C: [-100  -16   57  -39   61   15  -12  -12  -12  -70    4  -16  -81   61
  -53    4  -44   19    9   13  -96   61   57   28   67  -11  -76  -86
   64   33  -19  -17  -59  -23  -19  -30   40   24   12  -45    3   -7
  -65  -29   -2  -25  -49  -12  -54   58    3   11   35]
B: [-15  -1  17  26 -11 -54   4 -52  35  29  17 -10  14  15   3  -2  49 -63
 -25 -73  38  -6 -38  15 -38 -39  43 -23  17 -44  11 -31   3  23 -13   7
 -35 -54 -47  -3  -6  14 -23   5  11  -5   6 -54 -13 -17  22  14 -11]
U: [-100  -16   57  -39   31   15  -12  -94  -72  -70    4  -16  -81  -55
  -53    4  -44   19    9   13  -96   61   57   28   67  -11  -76   -1
   64   74  -27   -7   64   -1   -1  -28   41   49   13  -89   35   26
 -104  -65  -27  -52  -96   25  -59   79    0   64   50]
[-15  -1  17  26 -11 -54   4 -52  35  29  17 -10  14  15   3  -2  49 -63
 -25 -73  38  -6 -38  15 -38 -39  43 -23  17 -44  11 -31   3  23 -13   7
 -35 -54 -47  -3  -6  14 -23   5  11  -5   6 -54 -13 -17  22  14 -11]
B
[-100  -16   57  -39   61   15  -12  -12  -12  -70    4  -16  -81   61
  -53    4  -44   19    9   13  -96   61   57   28   67  -11  -76  -86
   64   33  -19  -17  -59  -23  -19  -30   40   24   12  -45    3   -7
  -65  -29   -2  -25  -49  -12  -54   58    3   11   35]
C

J: [38 38 53 23 24]
W: [ 31 -21  26  66  31]
Z: [62 62 62 62 -3]
again W: 
[31]
again J: 
[38]
again Z: 
[62]
[38 38 53 23 24]
J

R: [ 52  48  80   9   2   7  53  34  50  -2  54  55   8 -77  50 -78 -79  68
  48 -17  77   0  46 -82  65  -3  -1]
Y: [ 54  51  77  37  11  34  56  65  53   9  56  57  36 -62  53 -61 -62  -2
  51  -2  87   9  50 -62  65  24   9]
G: [ 53  50  52  37  18  35  54  61  52  37  54  55  37 -48  52 -47 -48  63
  50   7  78  15  49  52  37  28  16]
[ 54  51  77  37  11  34  56  65  53   9  56  57  36 -62  53 -61 -62  -2
  51  -2  87   9  50 -62  65  24   9]
Y

buvad: [ 2  0 25  1  2 -2  0  0  6  0  0 -1 62  3  0  0]
lofid: [-34 -43   0  54   2   1  13  80   0 -13 -11  24   0 -27  81 -66]
Ful: [-18 -24   0  34  79   6  98  39   1  98  66  28   0  -5   2 -13]
lafiz: [-36 -36   7   7  95   7  31  31 -36  28   7  51   1  -7 -51  31]
again lofid: 
[0]
[-18 -24   0  34  79   6  98  39   1  98  66  28   0  -5   2 -13]
Ful
[ 2  0 25  1  2 -2  0  0  6  0  0 -1 62  3  0  0]
buvad
[-36 -36   7   7  95   7  31  31 -36  28   7  51   1  -7 -51  31]
lafiz

kunag: [ -6 -30  36   6  28  40   3  36   1  54  19   2 -11  -5   3  54  32 -24
 -36   5  36 -29  10  -9 -13  31  40   2  32  -3  36  -2  -1 -50 -18  -9
  29 -16   7  13  22  23  31  10   9   9]
lar: [  4 -13   6   8   2   0  -2  19  15  24  13  26 -18  18   8  11   9   1
 -17   0   0   0  -4   8   9   8   1   0   0  -3  12   9 -13  28   9  30
  -9  31  20  59 -48  19  -5 -46  18  -7]
zulek: [  4 -13   6   8   2  10  -2  19  15  24  13  26 -18  18   8  11   9   1
 -17   3   0   0  -4   8   9   8   1   0   3  -3  12   9  -5 -23 -13 -13
   7   2   1   6  23  11  -4   7  -5   7]
bifev: [  4  62 -46  12 -27 -31  -6  -8 -33 -10 -35 -60  16  -9  -7 -35  12  -5
  40 -12   7   9   9 -30 -21  21  56 -14  27  12  12  10  33  61  17 -11
 -38  -7  -3 -48 -70  44  69   3  23 -15]
kab: [-40  17 -27   2  -2  72 -13  52  18  18   7   5 -10  23  15  22  -1   2
 -20 -30 -28  12  -4  14  19  53  50  -7  36  14  63  25  27 -10  -1 -49
 -17 -28 -18 -38  -6  28 -42  24  15  -6]
pud: [-40  17 -27  20  -2  -8   9  52  18  18 -27   5 -10  23  15 -16  -1   2
  -7 -30 -28  12  -4  14  19  53  50  -7  36  14  63  25  27 -10  -1 -49
 -17 -28 -18 -26  -6  28  43  24  15  -6]
revat: [-40  17 -27  20  -2  -8 -13  52  18  18 -27   5 -10  23  15  22  -1   2
  -7 -30 -28  12  -4  14  19  53  50  -7  36  14  63  25  27 -10  -1 -49
 -17 -28 -18 -38  -6  28  43  24  15  -6]
Vipuv: [ 17 -34  41 -10  21  22  32 -13 -24  -4  -3 -24  17 -39 -24  16  -1  13
   1  20  48 -37  25 -28 -19  -2  27  18 -17  -6 -10 -19  -4  22  24  40
  13   4  11  32 -17   6  17   3   9  -6]
nefu: [  6  19 -14  11   3  43 -28  -4  -7  52  37 -41  -7  10  29  -4  70 -58
 -16   2  17 -21 -13  -2 -11  -2   8 -28  37  -7  -8   7   2 -16 -41 -26
  13   4  13 -19  23   2   7  -2  -6  29]
sete: [   9   62 -102   43  -12    0  -32   68    5   46  -62  -17   -2   71
   30  -21   46   -9   25  -58  -13   15  -49    3   24   32   60  -19
   62    9   26   27   36   14   -7  -53  -27  -25  -17 -103   -8   83
   91   49   12  -14]
taron: [ -7  68 -57  11 -41 -37 -22   6  -7  -4 -19 -33  -4  21  10 -24  10 -11
  21 -25 -29 -24  -1  -4  -2  28  29 -25  30  12  33  27  27  31  -4 -41
 -40 -14 -11 -49 -41  29  38   3  15  -5]
risir: [-17  -4 -34  11   5 -15  11  30  21 -27 -54  32   5  20   2  -4 -35  39
  17 -34 -33   7 -14  16  39  12  15  14  -7   8  15   0  17  21  28  -3
 -19 -12 -17 -20  -4   8   9  25   4 -17]
[   9   62 -102   43  -12    0  -32   68    5   46  -62  -17   -2   71
   30  -21   46   -9   25  -58  -13   15  -49    3   24   32   60  -19
   62    9   26   27   36   14   -7  -53  -27  -25  -17 -103   -8   83
   91   49   12  -14]
sete
[ 17 -34  41 -10  21  22  32 -13 -24  -4  -3 -24  17 -39 -24  16  -1  13
   1  20  48 -37  25 -28 -19  -2  27  18 -17  -6 -10 -19  -4  22  24  40
  13   4  11  32 -17   6  17   3   9  -6]
Vipuv

gen: [ 12 -22  26 -77]
dez: [15 15 58 54]
sudeg: [-29 -18  37   3]
Zaket: [52 52 52 52]
kir: [   7 -119  113   48]
Botop: [ 12 -22 -22  49]
vopa: [-85 -50 -50 -50]
niz: [23 23 23 23]
fiso: [ 81 -15 102  81]
again Zaket: 
[52]
again fiso: 
[81]
again vopa: 
[-50]
again niz: 
[23]
again Botop: 
[-22]
again dez: 
[15]
[-29 -18  37   3]
sudeg

pilu: [ 60 -81  62  83  61  61 -87   3  61   3 -15]
fune: [-66  93 -68 -95 -66 -66 101 -15 -66 -17 -15]
zuku: [60 62 62 83 61 61 62  3 61  3  1]
bigat: [-67  93 -68 -96 -69 -67  98 -13 -69 -13 -13]
[-66  93 -68 -95 -66 -66 101 -15 -66 -17 -15]
fune

tuguf: [ -8 -36 -10  55 -84 -12 118 -46 -61   4  42  15  20  30 -46]
vum: [-44  11   2  46 -12  18 106  -3   3  -1 -42 -70  -3 -65   6]
lenip: [-13  -9 -42  76  -3 115   4  46  76  76  31   8 -18 -36 -45]
Giv: [-46   3  81  47  20  63 -25 -20  22  -1  20  90  32  40  20]
fuv: [ -11   19   37   17  -54   60  -29   37  -48 -100   35  -70    6   41
  -22]
veta: [ 28 -36 -10  55 -84 -12 118 -46 -61   4  42  15  20  30  -6]
pul: [  -6   -8  -41  -32  -80  -66   13   29  -66  -66 -114   49   17   -3
  -50]
magub: [-15  52  26  11 -68  21  41  -6 -34 -88  64 -43 -13  73 -37]
Kiv: [-46  19 -16  81 -38  35  18  -5 -15 -22 -45  47   5 -74   6]
vazo: [  21   45  -41  -17  -13   44   52   29  -28  -44 -118   32  -51   62
   30]
again tuguf: 
[-46]
again Giv: 
[20]
again lenip: 
[76]
again pul: 
[-66]
again fuv: 
[37]

lumuv: [ 31 -30  31  31]
tegom: [16 37 37 37]
sugil: [-89 -89  30 -51]
mege: [ 31 -30  76 -86]
beno: [  91  -19 -106   -9]
again lumuv: 
[31]
again sugil: 
[-89]
again tegom: 
[37]
[  91  -19 -106   -9]
beno

sevet: [-25 -73 -63 -28  -5  17  -1   4 -10  53 -26]
vepi: [ -3 -21 -21 -16   9   5  -4   2  -8  12  -1]
levu: [ -9 -55 -54 -24   3  17  -1 -24  -3  32 -18]
tuzin: [-61 -55 -54 -24   3  17  -1   5  -3  32 -18]
fuseg: [-89   4 -72  16 -26  49  46 -29  -1  59  42]
kelun: [ -9 -55 -54 -24   3  -6  13  -6   1  32  -3]
again levu: 
[-24]
again kelun: 
[-6]

Zitep: [-52 -24  50  99  30  -1 -30 -17]
Sabo: [ 39   8   8   8  30   8 -50  27]
Rifu: [-62 -74 -62 -55 -60  -1   7  22]
pefo: [ 26 -23 -11  15  26  26  26   1]
gilo: [ 11  11 -12 -43 -18   5 -37   2]
garu: [ 11  -3  -8 -59 -24  20  -8   4]
Seg: [  4  51   2   1  22   1 -50  -6]
dupuz: [ 11  -1  11 -10 -10   3  27  -1]
again garu: 
[-8]
again pefo: 
[26]
[ 39   8   8   8  30   8 -50  27]
Sabo
again Seg: 
[1]
again Sabo: 
[8]
again Rifu: 
[-62]
again gilo: 
[11]

Maz: [ -47  -26  -20   19  -44 -106  -44   56   10  -44  114    0]
vof: [ 27   4  28 -22 -48  67  28 -31  40  20  13  10]
besi: [ -7   9   9   6 -30  -1  40   4  21  20   5   2]
virif: [ 54 -12  54 -45 -77  25  31   4  74  20 -28  28]
vifom: [-45  -3 -40 -79  54 -79 -18  34 -51 -26  12 -16]
bok: [ -47  -26  -20   19  -48 -106   84   56   10  -44  114    0]
bub: [-10  11   9  10 -29  -5  45   7  21  23   0   1]
Kora: [-41  26  14  35 -61 -64 114  45  44  54 -15   2]
Vip: [ 16  -1   7 -12  -6  38  -7 -20   6  -1   7   2]
again Maz: 
[-44]
again vifom: 
[-79]

reze: [ 7 -6 35 -3 -6 27 -5]
timi: [-15   4   1 -16  20  -1 -32]
Kon: [-55  -2  16 -25  19  15  29]
Kib: [ -7  -3  65 -44  -4  17   3]
mula: [ 26 -13  12   0 -29 -29 -29]
fako: [ 26   4  26  10  24  19 -14]
gamis: [ 30  30  30   2 -41  30 -41]
Bavor: [  3  -1  19 -28   2 -24  -2]
Tuge: [-51   7 -47  -5   2 -25 -16]
tob: [-31   1  29 -93  -8 -45 -34]
rud: [  5  22 -56  16  24   3 -44]
rup: [  9  -3   2  -8  -2 -30  18]
again reze: 
[-6]
again mula: 
[-29]
[-31   1  29 -93  -8 -45 -34]
tob
[ 26   4  26  10  24  19 -14]
fako

M: [-25  21 -27 -31  46  -1   2  17 -17  35  18  -6 -20  -2 -11   9  -7 -32
 -15 -28  -4 -25 -27 -35  -5   3  -8  24  25  -4]
E: [-17  21 -27 -31  46  -1   2  17 -17  35  18  -6 -20  -2  25   9  25 -32
 -15 -28  -4 -25 -27 -35  -5   3  -8  24  25  15]
F: [-17  21 -27 -31  46  -1   9  35 -17  35  18  -6   9  -2 -11   9 -13 -32
 -15 -28   9 -25 -27 -35  -5   9  -8  24  25  15]
[-17  21 -27 -31  46  -1   2  17 -17  35  18  -6 -20  -2  25   9  25 -32
 -15 -28  -4 -25 -27 -35  -5   3  -8  24  25  15]
E
[-25  21 -27 -31  46  -1   2  17 -17  35  18  -6 -20  -2 -11   9  -7 -32
 -15 -28  -4 -25 -27 -35  -5   3  -8  24  25  -4]
M
[-17  21 -27 -31  46  -1   9  35 -17  35  18  -6   9  -2 -11   9 -13 -32
 -15 -28   9 -25 -27 -35  -5   9  -8  24  25  15]
F

dabo: [ 67  32 -34 -80]
mimo: [67  1 89 89]
tuz: [ 67   4 -34 -80]
pur: [ 67   1 -34 -80]
again mimo: 
[89]
[67  1 89 89]
mimo

lal: [  12   95  -39 -103    0   52]
zimo: [ -8  -8  -8  28 -82  83]
Magud: [-98  83 -35  19  19  -8]
taput: [-35  14  92  26 -31 -35]
lof: [-35  14 -35 -35 -31 -35]
again lof: 
[-35]
again zimo: 
[-8]
again Magud: 
[19]
again taput: 
[-35]

Tomuz: [14  2  1 -1  9  1 15  4  2 37 11  1 12 -3  1 15 11  5 10  1  4  6  7  4
  7  8  5 -2 18 -2 -2  0 16  0  3  0  5  6  3  6  8  4 24  6  4  7  7  5
  3  6 16  5  2 13  6  3  1 90  2  5  3 -3 -2]
Vuv: [ 2  7  4  7 36 13  6  3 -1  5  0 -2  0  7  0  2 65  1 37  4  0 -1  4 29
  4 13 -2  1  4 -3  1  0 13 -2 10  6  5 11  4 12 10  5 17 -2 24 14  4 20
 20 -2  3  0  2  9  6  1  1 -4 12  5 -2  1  2]
Pif: [ 8 19 -2  3  0  2 11  0 -1 52 -1  0  6  3  1 11 13 -1  0  2  3 19  2 19
  5  8  5  0 12  1 -1  0 31  2 27  7 13 45  8 28 15  1 13  8 12  3  4 17
  6  2 11  3  8  7  2 12  3 31  7  4  2 -1 -2]
Gizu: [ 1 19  4  7 34  5  6  3 -3  9  1 -1  3  5  1  2 39  0 39 -1  0 12  4  7
  0 11  1  3  2  5  3  1  3  1 10  2  4 16  7 10  3 11  5 -2 19 17 -1  8
 29  1  6 -2  2 14  5  1  6 -1 17  5 -2  2  3]
Kap: [ 1 13  1  0 21  6 -1  0 -2 45  3  6 18  1  3  6 27  0  0 -3  9 -1  4 11
 12  2 19  4  4 14  2  2  5 -2 12  4 11 12  6 20 11  4  3  5  8 -4  2 -3
  9  2 16  0  5  3  4 -1  7 24 -1  5 -1  0  0]
gepup: [ 0 11 -3 10  8  9  6 -3  3 55 -2  1 11  7  2  0  6 -2 -3  3  8  9  1 15
  5 13  6  3  6  6  4  3  6  1 20  3 17 22  2 26 18  0  3  5 22  5  0  8
  9  1 15  2  3  6  5 -3 -1  4  7  1  1  2  0]
Labad: [-1 11 11 15  2 10 17  1  3 10  2  2  2  5 -1  5 10  3 16  0  2  6  4  5
  9 49  0  3  4  7 -2  2  8  1  6  6  2  6  6  7  9  8 60 -1 12 25  0 16
 21  0 24  4  6 30 10  5  5 11  4  7  0  3  3]
[14  2  1 -1  9  1 15  4  2 37 11  1 12 -3  1 15 11  5 10  1  4  6  7  4
  7  8  5 -2 18 -2 -2  0 16  0  3  0  5  6  3  6  8  4 24  6  4  7  7  5
  3  6 16  5  2 13  6  3  1 90  2  5  3 -3 -2]
Tomuz
[-1 11 11 15  2 10 17  1  3 10  2  2  2  5 -1  5 10  3 16  0  2  6  4  5
  9 49  0  3  4  7 -2  2  8  1  6  6  2  6  6  7  9  8 60 -1 12 25  0 16
 21  0 24  4  6 30 10  5  5 11  4  7  0  3  3]
Labad
[ 8 19 -2  3  0  2 11  0 -1 52 -1  0  6  3  1 11 13 -1  0  2  3 19  2 19
  5  8  5  0 12  1 -1  0 31  2 27  7 13 45  8 28 15  1 13  8 12  3  4 17
  6  2 11  3  8  7  2 12  3 31  7  4  2 -1 -2]
Pif

kogo: [ 74 -19  35  47  56 -38  35  52  13 102  48  46  82 -28 -89  37 -86 -91
 100  50 -77  27  48  31   4  -6 -22  34 -86 -47  26  92  40  25   7  78
 -77  78  59  -1 100 102  84 -90 -45  72]
rapan: [  62   84  -42  -76   53   70  -76  -93   55   70   91   -5   30   49
  -51   75  -18   94  -86  -86   48   -5   47   64   55  -18   62   64
   21   27   22  -53  -57  -56   42  -38 -102  -69   56   76  -19   92
   60    1   72    3]
mutav: [  12  -84  -77  -74   43 -102   39   85  -40  -60  -64   83  -17   95
   69   59  -59   95   43  -93   38  -76  -58   81  -49   95   88  -16
  -90    8  -77   39  -97   56   69   25   10  -32   85   33  -90   69
    1  -78   95    0]
[  12  -84  -77  -74   43 -102   39   85  -40  -60  -64   83  -17   95
   69   59  -59   95   43  -93   38  -76  -58   81  -49   95   88  -16
  -90    8  -77   39  -97   56   69   25   10  -32   85   33  -90   69
    1  -78   95    0]
mutav
[ 74 -19  35  47  56 -38  35  52  13 102  48  46  82 -28 -89  37 -86 -91
 100  50 -77  27  48  31   4  -6 -22  34 -86 -47  26  92  40  25   7  78
 -77  78  59  -1 100 102  84 -90 -45  72]
kogo

kala: [ 30   3   9  78  26  64   3   3 -26  56 -21   3]
Mitug: [ 28  -9  18 -44 -11 -16  26  15  30  24 -73  15]
geg: [ 15   3  20 -29  19 -17 -86  72   4  57 -42 -46]
Gaki: [ 62 -33  -3 -22  -9 -24 119 -26 -71 -81 -20  38]
fep: [  59   26   -3 -106 -106  -69   -3  -40   59  -17   -3  -40]
again Mitug: 
[15]
[ 28  -9  18 -44 -11 -16  26  15  30  24 -73  15]
Mitug
again kala: 
[3]
[ 62 -33  -3 -22  -9 -24 119 -26 -71 -81 -20  38]
Gaki
[ 30   3   9  78  26  64   3   3 -26  56 -21   3]
kala

Pebo: [  4 -31 -27   4   4 -30 -33]
fivi: [ 37 -86  38  18  18  36  18]
bese: [ 77   7 104  36  42 -42  34]
Dap: [  4  44  -5  83 -31 -33 -17]
gudu: [-92  23 101 -95  -2 -12  19]
Devuk: [ 22  -7 -33  58   3   7  31]
tigev: [  0 -10  16 -43   5   4 -20]
disop: [  1  23  -6   9  19 -15 -33]
doran: [ 12  48 -16  48 -16  48 -16]
again Pebo: 
[4]
[ 12  48 -16  48 -16  48 -16]
doran
again fivi: 
[18]
[-92  23 101 -95  -2 -12  19]
gudu

